Each row has a class, written as a number after it.
[42,10,-16,-50,-28,-24,0,14,49,8,37,-27,-8,32,14,-21,15,-32,4,29,-1,30,61,-9,-24,55,-6,1,-32,8,15,-2,-15,10,-1,-13,-55] => 5
[89,-9,-29,-36,25,21,-5,-3,28,-54,-25,23,-21,63,-7,-23,-21,26,-3,39,31,-30,-11,-40,0,54,-15,21,-10,-12,25,-65,6,28,23,-42,-2] => 1
[43,-42,-17,-41,-30,18,2,-47,29,-40,-8,-3,-39,-36,-24,20,0,24,-4,-9,15,54,-38,-2,43,6,6,58,3,25,28,19,3,25,45,-40,41] => 7
[5,44,-2,-39,-30,15,-6,-2,-20,-3,7,-51,-18,11,-9,50,-38,0,-6,9,-13,21,37,46,-15,17,-14,17,-1,32,-42,-20,-55,1,-29,19,-55] => 5
[28,-42,-59,-38,-28,-4,-6,-9,4,19,-1,38,-23,-45,-36,-48,-44,43,11,-35,-18,56,8,-27,-4,58,25,11,21,-23,23,-32,-4,17,-9,-4,-18] => 8
[12,-13,-20,-26,-41,16,1,-7,23,-31,-13,-17,-19,-28,-17,15,37,-25,-37,-36,16,60,-33,39,-19,47,7,35,-3,14,40,-29,33,14,-6,-17,7] => 10
[19,-13,12,-5,-18,63,-3,6,17,-54,39,-26,-2,-31,-28,10,12,-20,-37,-43,1,21,-3,31,-15,38,-17,31,22,59,-7,-25,-10,21,32,24,-14] => 6
[4,15,14,16,50,24,14,-9,12,6,17,1,6,34,-14,23,-8,-29,-7,-7,30,-9,17,-22,-18,-23,-11,-28,22,22,-4,26,6,-9,27,-15,18] => 6
[36,26,8,1,-14,21,36,27,-34,1,-43,-3,-1,13,51,-35,-30,-23,26,14,-10,-36,18,78,11,101,-5,63,-29,-13,-22,0,-11,23,-55,-7,-14] => 6
[-36,75,14,57,72,-11,14,15,-8,29,22,-12,51,114,-50,6,24,-62,-1,13,-41,-20,-47,32,-3,-67,-40,-40,-9,-12,-2,-25,40,-26,-76,26,-25] => 9
[10,27,-35,28,21,-39,6,1,-13,57,-38,34,39,-22,0,21,-2,-4,20,-1,-4,44,3,7,-30,-15,-9,0,15,-44,32,-56,-17,-14,-76,16,-13] => 8
[13,5,-1,-11,22,25,16,9,-30,12,-42,13,8,3,7,-7,14,-18,19,-19,-3,13,-10,4,2,26,-11,-7,-6,1,1,-2,8,-3,-23,46,-35] => 8
[8,-1,-11,20,7,16,12,-22,7,-22,4,24,-14,66,21,11,-44,0,10,-43,-21,-50,27,16,-41,13,10,-9,-19,18,8,-12,1,14,12,37,-6] => 0
[-3,15,0,-12,1,-12,-2,0,23,15,-22,-10,31,32,3,14,-56,12,8,-24,-29,-64,-14,13,26,-23,5,-18,-32,-24,-22,17,30,-1,-29,-14,-55] => 9
[27,36,-13,0,-42,5,37,-28,-45,27,-13,46,10,-43,-32,-65,-26,34,23,14,-30,12,-51,-27,-24,-36,-5,-2,29,-22,12,3,-21,-1,4,-11,12] => 4
[-6,12,17,15,2,-11,6,3,40,22,-25,4,-17,39,6,16,-3,-35,-3,-17,-6,-21,-21,72,-25,7,-3,-9,-1,16,-29,-31,-8,-28,-32,31,-26] => 0
[73,-6,17,-25,9,-16,44,-22,-19,-3,-70,-19,12,9,26,-10,-85,18,-26,-25,-21,-5,-5,8,19,30,29,42,-46,1,-6,-16,-52,77,36,26,-8] => 8
[4,3,-23,-54,-57,38,-23,-31,-31,1,-17,17,-24,43,-20,-36,-89,31,19,-5,27,-10,11,-102,14,56,9,13,41,-40,-33,45,26,-5,10,-44,39] => 4
[40,11,10,-22,-52,17,8,-9,12,-31,1,9,-45,13,3,-13,7,32,-17,6,1,1,8,15,-18,35,17,3,8,20,-25,-13,-21,25,-2,3,28] => 10
[25,22,-8,9,-73,27,4,-11,21,20,-23,26,0,27,-2,7,-5,-23,10,-30,0,-5,-38,18,-25,-5,32,13,33,-16,-4,20,29,-10,-28,14,26] => 4
[34,29,12,30,-46,18,39,22,-13,22,18,3,-15,20,17,19,12,31,7,7,-14,-4,60,68,-27,42,-3,0,10,20,-48,-52,-51,5,-44,45,-25] => 3
[32,-27,-22,-42,-68,6,51,-60,9,6,0,-12,15,-38,35,-12,-67,-19,13,11,6,-45,-18,-46,39,41,5,76,-27,-17,-22,40,-13,-15,9,-8,-12] => 7
[54,-3,24,3,52,31,-5,2,12,-1,-42,40,-39,27,12,-30,-36,58,2,5,-37,-40,-29,-28,-1,40,38,-2,-14,6,13,-5,9,21,90,-51,-10] => 1
[3,1,-26,-5,-34,-15,-17,-29,15,-36,-10,-23,-20,-1,-42,30,11,-32,10,-12,4,43,-34,-1,9,-27,13,16,-7,14,24,-3,13,-20,12,-24,4] => 9
[30,-8,3,3,11,1,-10,-27,48,-11,-26,6,-19,17,-26,19,22,7,-21,-13,-7,40,-37,-44,-23,-10,15,12,18,6,31,-17,18,7,31,-19,41] => 10
[0,13,-5,3,13,-13,40,-37,-21,28,-35,-24,9,-21,-25,15,-21,-24,-16,-3,8,70,-69,9,2,-54,-30,22,-3,-1,33,48,32,0,-19,15,21] => 4
[76,-3,16,4,-10,37,-15,14,17,-15,-7,-39,-5,36,-22,31,27,-6,-44,-25,13,43,3,22,-9,38,12,57,24,26,-18,-60,1,24,-5,4,-9] => 2
[26,-22,32,24,32,-43,31,-21,43,10,-21,29,-23,21,-28,-45,53,0,-13,9,10,60,-43,16,-5,-19,-16,21,35,3,41,14,4,19,21,-11,56] => 4
[65,-32,11,-11,-25,8,27,-15,-39,-46,23,-30,4,17,17,-6,21,2,-31,26,13,42,38,-42,29,-8,-14,22,-1,13,-26,40,-12,36,-2,54,17] => 7
[27,39,2,7,-8,21,44,17,-20,-39,46,-28,0,-27,-22,-21,34,-18,0,19,-14,-1,-11,84,-18,19,-16,10,-3,32,-9,-30,-32,2,-35,22,-64] => 9
[31,20,26,17,-36,12,-23,6,15,3,-42,19,-12,30,17,7,-25,5,-9,-24,-22,-10,-3,29,-18,55,-18,42,5,14,-23,-31,3,14,-20,11,5] => 6
[9,18,13,6,25,19,23,-5,8,46,15,3,23,-12,-28,-24,-16,38,2,-14,-45,-12,12,13,8,24,-46,-8,-17,24,-6,-69,6,1,13,-26,-77] => 2
[-3,6,-15,1,24,-41,34,-32,29,-2,29,43,19,57,-47,-2,0,-14,3,-47,-17,11,-27,28,-36,-49,15,-2,-6,19,66,-62,-55,33,40,-1,31] => 8
[5,9,5,45,20,42,33,-39,-30,-30,24,0,48,2,-15,8,-34,-9,-40,-22,-4,-49,12,-9,-24,3,-18,5,30,-1,-10,-45,-10,0,39,-22,4] => 0
[44,29,-21,-6,-38,30,-35,20,-18,-22,7,-50,10,-10,26,52,-50,37,-21,19,-2,-15,80,4,-4,39,7,-9,6,-30,-46,20,15,5,-38,-10,-42] => 5
[-13,-16,30,5,29,-20,-2,-14,30,25,-5,11,-8,12,-12,33,-3,10,-14,-48,5,19,-25,9,-27,-2,12,6,35,13,4,19,-16,-16,27,2,9] => 8
[20,-26,19,1,-12,-22,7,1,35,-23,7,-23,30,75,-12,17,8,21,-26,-13,-48,-8,30,-9,5,-14,-6,15,-1,-5,-31,-52,-21,41,-34,37,-3] => 10
[70,-16,23,16,-35,-16,-18,-10,28,-28,-82,2,-11,37,41,-6,16,-7,-5,-27,-16,14,-15,7,1,29,27,49,-8,-15,8,21,23,19,-2,7,11] => 9
[29,-9,-11,4,-48,43,33,-5,2,-5,-18,-3,-35,-35,10,-20,19,14,13,-8,-2,46,-6,66,2,43,-7,12,-3,15,-10,19,1,-6,-22,42,5] => 3
[-3,1,-13,19,17,5,-37,10,13,-28,77,13,-18,73,-27,35,47,22,-14,26,6,41,-3,-4,-37,-38,-20,-7,37,13,11,-1,7,-18,-32,3,47] => 1
[20,9,-4,-6,24,8,-12,-3,0,36,-3,19,2,-5,-17,-5,-29,11,-49,-13,8,28,-19,-17,-24,25,4,17,17,-5,17,-42,15,21,13,-52,16] => 0
[23,28,-19,-5,-11,24,-14,-1,9,14,-20,-13,19,-15,1,-34,-36,-11,14,24,-45,-28,7,-36,14,23,17,-7,-14,-38,-17,5,10,-14,9,-14,-43] => 5
[26,4,13,2,30,25,0,-18,28,-5,16,-13,-12,38,17,30,-4,14,-31,-17,26,2,-2,22,5,23,-17,67,-21,35,14,-12,11,36,0,12,28] => 2
[34,40,-8,23,24,-2,30,-25,5,35,15,-15,15,-24,9,42,-2,-11,-12,64,11,37,-27,7,38,-85,0,5,-19,-4,-2,39,-5,10,-41,11,52] => 7
[40,-13,4,-13,-26,2,9,-12,25,-8,67,10,-25,35,-20,16,32,27,-23,-7,32,-11,-9,1,-36,-19,-15,33,24,45,-15,-11,-15,-6,-4,25,6] => 2
[-2,-4,32,4,2,-21,-14,-31,-8,19,8,16,1,46,20,9,-40,-5,-66,-19,12,-22,-42,-62,-37,30,9,95,11,5,-2,-16,-13,14,41,-13,62] => 0
[-2,-11,-12,16,-34,-75,24,-23,0,-45,-27,-9,0,-36,8,-2,-4,11,53,-14,-19,-1,7,53,-25,-24,-27,-29,-21,-17,24,13,-35,-48,5,22,-67] => 7
[9,-28,-4,4,-1,3,31,-19,-9,-51,26,-23,9,-22,-35,-13,45,20,16,-14,-23,16,-24,53,16,-41,-30,34,-16,31,18,-10,-23,2,16,10,-16] => 2
[65,-22,6,26,4,7,2,-6,41,-21,18,5,24,75,-5,11,47,-28,-5,-4,-35,11,-3,-34,-17,-64,42,3,-1,13,16,-3,-9,30,38,3,50] => 0
[46,11,28,26,9,16,-21,2,19,-45,-18,-21,20,44,7,13,51,-33,-20,-4,6,13,-22,-17,-8,11,-2,39,14,-1,12,3,22,4,3,-3,14] => 9
[-1,21,4,-29,24,16,33,-11,-18,-19,6,-23,-4,33,47,-12,-66,28,16,18,-20,-9,52,52,6,40,-43,-17,-56,18,-14,10,-35,24,-14,11,-40] => 1
[40,-15,0,-10,-14,4,-3,-23,10,-32,-32,8,-32,43,-24,6,-4,-4,0,-38,8,40,-5,-6,-10,16,7,-24,11,22,8,5,5,6,35,20,14] => 8
[23,-6,29,44,-26,-3,-1,28,-30,-24,-30,40,-19,63,36,-4,72,-19,40,18,2,-46,24,17,-2,15,0,21,17,0,-33,23,2,-21,-31,28,26] => 6
[-23,36,11,55,50,-14,55,13,18,98,48,-8,7,16,-6,-7,-15,-25,-48,-1,-5,36,16,48,-19,59,-4,-1,-19,3,18,-38,22,6,-10,-12,-6] => 3
[74,35,40,49,30,7,66,26,10,-38,11,-26,-13,47,26,-32,22,-35,1,22,-42,-67,-24,92,-5,30,49,29,-48,26,-5,15,-16,36,11,32,-32] => 9
[3,5,-24,1,-11,7,-14,-2,2,22,2,8,23,-10,4,29,-12,-10,-14,3,9,-14,-24,-22,-18,-25,-15,8,2,-15,-12,-14,20,-24,-46,16,-9] => 0
[-16,11,18,19,43,-34,65,-12,-23,8,-63,-21,3,-14,31,5,31,-72,8,-21,16,62,5,67,-2,-6,-8,14,-57,28,69,6,-11,35,21,41,-21] => 4
[10,-16,-10,20,3,-39,65,-40,-18,-29,71,-4,-22,16,-15,4,-4,2,4,14,-11,17,29,28,-4,-42,3,15,-10,35,10,9,-64,20,9,50,14] => 7
[60,-16,14,38,-3,61,5,5,-71,-58,2,22,-19,15,-22,-75,25,4,-1,22,-26,-18,-4,-89,8,71,-16,26,18,8,-6,22,52,3,66,-12,22] => 6
[11,-3,3,-14,-61,28,-30,5,-6,3,21,-28,14,-17,19,25,12,-1,-19,-12,-42,25,40,-5,2,22,20,40,6,8,-26,16,-9,9,-4,10,-22] => 5
[-8,46,-1,-16,-14,19,38,-21,-40,-43,49,-6,-10,3,-30,-37,6,-10,37,8,-29,-5,1,24,-17,9,-12,11,-17,45,11,-24,-64,3,28,-11,-32] => 9
[55,-44,-5,-3,-20,19,13,-44,9,-51,-15,5,-21,13,-30,-20,32,30,-1,-19,10,29,-25,20,21,-20,-19,36,16,18,10,11,12,9,23,-16,43] => 2
[0,7,-3,-11,-65,39,-42,15,-1,-59,69,7,-22,-17,-22,-12,26,36,-4,-34,-44,-3,-2,3,-15,27,18,19,0,42,2,-21,-2,20,23,15,-25] => 9
[50,10,20,12,-5,10,-48,42,53,-29,-4,-9,4,101,-6,14,80,-87,-45,-2,19,54,-18,8,16,-23,35,24,-19,28,19,-19,24,60,1,25,91] => 6
[21,-27,-32,-26,-16,-31,-24,-3,19,38,-9,34,-36,-22,0,-8,10,40,15,-17,12,54,6,-9,-4,-23,36,29,-6,2,27,-7,-12,12,-7,-5,14] => 2
[20,38,-6,7,23,32,-7,15,31,-2,4,-2,0,-57,31,22,13,3,1,23,-7,28,-13,63,-16,-7,25,9,-22,20,26,-40,-50,15,6,-4,-6] => 1
[16,-2,-11,6,-11,-7,13,13,-5,19,-5,34,-19,-28,-12,-14,28,-9,7,-14,-6,35,-26,46,-22,-3,-1,12,-1,20,32,6,13,4,-10,-9,3] => 6
[11,-17,-24,-13,-111,-68,-16,20,-25,-1,-20,35,-26,-40,1,-21,28,27,42,-37,-20,5,-10,45,-60,30,28,16,22,-29,9,2,-7,-57,-40,-26,-74] => 9
[-20,-22,28,29,10,-48,33,-9,39,23,28,6,-1,48,-28,2,20,48,2,-56,-60,65,7,73,-56,-46,-33,-13,16,31,16,-19,-55,5,-5,58,-8] => 3
[7,25,18,-10,-31,44,-4,-14,2,-9,12,5,-10,62,-35,24,-27,41,-6,-18,-18,-6,-32,12,-1,-18,-25,13,38,16,-31,18,18,17,-26,16,32] => 4
[-4,-45,-9,-22,-7,42,34,-15,-19,-61,-3,-9,-42,87,-25,-56,-17,2,12,-39,1,-2,45,1,30,80,-14,-2,-17,24,-14,-12,-2,28,39,52,-1] => 3
[23,2,-45,-7,53,25,-26,10,43,-8,27,31,-72,9,-21,-32,44,12,50,-1,30,56,15,-6,-22,5,32,-33,-8,22,67,17,25,-4,27,-9,18] => 2
[33,10,14,13,-54,-17,4,-15,34,-8,13,10,-2,-6,28,21,12,23,5,-2,-21,-27,-13,36,-10,-13,16,38,-7,10,-6,19,-14,3,-15,-12,5] => 9
[44,-37,-29,-22,27,-16,17,9,-28,-56,-3,-3,-40,-15,21,-5,25,9,12,11,24,45,-13,8,-48,-24,33,25,-12,17,46,28,-51,8,18,53,-13] => 1
[42,0,1,-2,-17,38,-45,-2,13,8,39,49,26,26,-19,2,20,62,-24,-34,-5,-14,16,-79,-33,-25,3,21,48,8,-2,-64,-12,22,20,0,17] => 2
